Below are the code and all the weights of a small trained network. Each question names an input and a class and asks about switching units off, where a switched-off unit gives its printed mean instead of its output.

import numpy as np


def w(rows, s, z=0):
    codes = np.array(rows[::2]) - 128.0
    scale = np.full(codes.shape[1], s)
    scale[-1] = z or s
    return codes * scale


def f(y):
    return y / 2 * (1 + np.tanh(0.7978845608 * (y + 0.044715 * y**3)))


def log_softmax(a):
    a = a - a.max(-1, keepdims=True)
    return a - np.log(np.exp(a).sum(-1, keepdims=True))


def net(x, mask):
    res = np.array(x, float).reshape(1, 7) / 4 @ E
    y = f(res @ A[0][:, :-1].T + A[0][:, -1])
    res = res + np.where(mask, y, B[0][:, -1]) @ B[0][:, :-1]
    return log_softmax(res[-1] @ U[:, :-1].T + U[:, -1])


A, B = {}, {}
E = w([
[51,81,157,185,181,101,213],'x0',
[90,188,115,159,111,94,142],'x1',
[254,184,206,198,65,245,234],'x2',
[115,118,141,113,123,177,132],'x3',
[119,136,131,101,150,176,132],'x4',
[139,144,100,151,126,45,139],'x5',
[210,31,136,124,90,76,99],'x6',
],0.0055)
A[0] = w([
[41,105,67,57,176,99,89,63],'neuron 1',
[188,232,101,52,67,142,19,133],'neuron 2',
[2,191,168,137,171,147,161,165],'neuron 3',
[106,211,92,75,152,153,120,254],'neuron 4',
[71,98,152,114,188,87,83,7],'neuron 5',
[35,99,46,108,116,132,37,17],'neuron 6',
],0.0072,0.003)
B[0] = w([
[181,219,27,95,89,201,212,249],'neuron 1',
[71,120,211,16,167,4,191,253],'neuron 2',
[28,89,141,215,155,38,64,237],'neuron 3',
[103,79,98,158,189,56,13,221],'neuron 4',
[57,204,134,105,90,187,206,172],'neuron 5',
[132,254,100,169,49,195,186,217],'neuron 6',
],0.0058,0.0039)
U = w([
[73,86,182,49,154,3,182,196],'0',
[132,75,102,168,121,35,77,188],'1',
[197,243,50,153,16,173,215,5],'2',
[129,71,95,129,144,49,81,104],'3',
],0.0047,0.0031)

Each question gives the input, the list of numbers given to net, and the class t.
The units are the neurons (one row each of A and B). Each row of codes is followed by its name. A weight is (code - 128) times the scale printed after its matrix; where a second scale follows, it is the last column's (A, B and U).
mask holds one flag per neuron, in row order. A switched-off neuron (its flag False) gives its mean, the last column of its row in B, instead of its output. The means were averaged over made-up inputs and are rounded, as every weight is.
A unit's drop is (log p(t) with every unit on - log p(t) with that unit switched off) / (log p(t) with every unit on - log p(t) with every unit switched off).
The circuit of an input: a set's keep is (log p(t) with only the set's units on - log p(t) with every unit switched off) / (log p(t) with every unit on - log p(t) with every unit switched off). Starting from all 6 units, units are removed one at a time, each time the one whose removal leaves the highest keep (on an exact tie, the one counted first), for as long as the keep stays at least 0.8.
circuit, biggest first: the units of the circuit, biggest drop first
k most important neurons: the k neurons with the biggest drops, biggest first
drop when u is switched off: that unit's drop, to one decimal
input [-7,3,6,-3,-7,-6,3], class 0: circuit, biggest first -> (neuron 2)
input [6,6,-7,1,6,0,-4], class 2: 4 most important neurons -> (neuron 1; neuron 6; neuron 5; neuron 2)
input [-7,8,-8,2,1,-7,5], class 2: 3 most important neurons -> (neuron 6; neuron 1; neuron 3)
input [-2,-4,-4,-4,5,8,0], class 2: circuit, biggest first -> (neuron 1; neuron 3; neuron 6)
input [2,-5,-8,7,-8,5,-4], class 2: circuit, biggest first -> (neuron 1; neuron 6)
input [-3,-6,-6,-7,-4,3,1], class 2: circuit, biggest first -> (neuron 1; neuron 6; neuron 3)
input [-7,-2,8,7,-3,-6,-8], class 1: 2 most important neurons -> (neuron 4; neuron 1)
input [-7,7,-8,7,4,1,-6], class 2: 3 most important neurons -> (neuron 6; neuron 1; neuron 5)
input [-7,2,-8,3,0,2,-6], class 2: 3 most important neurons -> (neuron 6; neuron 1; neuron 5)
input [6,2,-8,-8,7,-8,1], class 2: 4 most important neurons -> (neuron 1; neuron 6; neuron 5; neuron 2)
input [2,-2,-6,-4,3,0,2], class 2: drop when neuron 5 is switched off -> 0.1
input [-8,5,-2,8,8,-5,-5], class 0: drop when neuron 4 is switched off -> -0.1
input [3,-5,-8,5,-8,-7,7], class 2: drop when neuron 1 is switched off -> 0.2
input [-7,7,3,2,1,-1,-8], class 1: circuit, biggest first -> (neuron 4)
